Below is a small trained network, with its code and all its weights. Each question gives an input and a class and asks what happens when units are switched off, that is, made to give their printed mean instead of their output.

import numpy as np


def w(rows, s, z=0):
    codes = np.array(rows[::2]) - 128.0
    scale = np.full(codes.shape[1], s)
    scale[-1] = z or s
    return codes * scale


def f(y):
    return np.maximum(y, 0)


def log_softmax(a):
    a = a - a.max(-1, keepdims=True)
    return a - np.log(np.exp(a).sum(-1, keepdims=True))


def net(x, mask):
    res = np.array(x, float).reshape(1, 4) / 4 @ E
    y = f(res @ A[0][:, :-1].T + A[0][:, -1])
    res = res + np.where(mask, y, B[0][:, -1]) @ B[0][:, :-1]
    return log_softmax(res[-1] @ U[:, :-1].T + U[:, -1])


A, B = {}, {}
E = w([
[13,183,120,201,82,135],'x0',
[252,138,32,254,86,105],'x1',
[153,183,24,113,18,236],'x2',
[138,154,74,169,214,203],'x3',
],0.0075)
A[0] = w([
[102,170,79,149,152,248,174],'n0',
[171,167,73,217,129,125,177],'n1',
[70,136,178,126,70,142,129],'n2',
[171,159,64,211,111,91,167],'n3',
[193,112,142,67,130,88,115],'n4',
[192,102,109,107,153,202,215],'n5',
[111,77,207,114,181,71,174],'n6',
[226,102,160,91,125,135,182],'n7',
[41,153,168,109,147,104,254],'n8',
[134,130,112,126,116,60,120],'n9',
[140,100,133,93,62,163,150],'n10',
[68,84,178,132,170,58,149],'n11',
[132,151,139,118,84,114,116],'n12',
[160,126,108,211,107,109,173],'n13',
[135,102,136,75,140,158,195],'n14',
[98,138,129,141,84,132,162],'n15',
[37,152,90,111,93,156,150],'n16',
[106,148,108,196,140,89,158],'n17',
[199,99,123,89,130,133,145],'n18',
[87,174,116,124,92,109,176],'n19',
],0.012,0.0045)
B[0] = w([
[50,161,109,112,196,193,231],'n0',
[202,49,83,200,169,212,249],'n1',
[112,116,190,124,55,151,198],'n2',
[154,51,79,178,124,172,248],'n3',
[129,117,95,77,61,28,184],'n4',
[125,175,16,86,221,134,223],'n5',
[173,157,179,181,153,48,244],'n6',
[160,140,41,70,96,22,210],'n7',
[90,179,254,199,86,115,243],'n8',
[143,107,131,142,138,76,154],'n9',
[124,143,91,107,82,136,188],'n10',
[162,144,222,170,203,91,230],'n11',
[141,133,128,130,84,128,156],'n12',
[232,28,81,219,146,143,217],'n13',
[100,238,129,77,115,76,185],'n14',
[138,135,142,136,86,162,172],'n15',
[53,151,172,123,27,161,207],'n16',
[152,82,165,182,91,167,181],'n17',
[180,145,94,62,120,91,191],'n18',
[120,137,159,139,72,186,181],'n19',
],0.008,0.011)
U = w([
[143,151,244,165,158,74,204],'0',
[55,147,194,95,52,164,144],'1',
[162,160,119,10,121,46,181],'2',
[207,45,108,209,135,187,91],'3',
[155,140,92,92,194,170,116],'4',
[181,55,120,129,126,71,1],'5',
[55,178,128,74,185,174,102],'6',
],0.011,0.0018)

Each question gives the input, the list of numbers given to net, and the class t.
The units are the neurons (one row each of A and B). Each row of codes is followed by its name. A weight is (code - 128) times the scale printed after its matrix; where a second scale follows, it is the last column's (A, B and U).
mask holds one flag per neuron, in row order. A switched-off neuron (its flag False) gives its mean, the last column of its row in B, instead of its output. The means were averaged over made-up inputs and are rounded, as every weight is.
A unit's drop is (log p(t) with every unit on - log p(t) with that unit switched off) / (log p(t) with every unit on - log p(t) with every unit switched off).
The circuit of an input: a set's keep is (log p(t) with only the set's units on - log p(t) with every unit switched off) / (log p(t) with every unit on - log p(t) with every unit switched off). Starting from the 12 units with the biggest drops (on a tie, the unit counted first), units are removed one at a time, each time the one whose removal leaves the highest keep (on an exact tie, the one counted first), for as long as the keep stays at least 0.8.
circuit, biggest first: the units of the circuit, biggest drop first
top k neurons: the k neurons with the biggest drops, biggest first
drop when u is switched off: that unit's drop, to one decimal
input [4,-7,4,7], class 1: circuit, biggest first	[n16]
input [0,-4,1,-6], class 1: circuit, biggest first	[n13 n2]
input [-2,-6,-1,7], class 6: circuit, biggest first	[n0 n13]
input [-8,-8,-1,-7], class 2: top 4 neurons	[n4 n7 n14 n18]
input [0,2,1,-7], class 5: circuit, biggest first	[n1 n0 n8]
input [1,-7,8,3], class 1: top 2 neurons	[n16 n2]
input [-5,5,-4,-2], class 5: top 2 neurons	[n7 n4]
input [4,-7,5,8], class 1: top 2 neurons	[n16 n8]
input [0,-7,5,4], class 1: top 3 neurons	[n16 n8 n1]
input [-1,-3,3,6], class 6: drop when n15 is switched off	0.0
input [-6,2,4,3], class 4: drop when n5 is switched off	0.1
input [-1,3,1,-8], class 5: drop when n14 is switched off	0.2
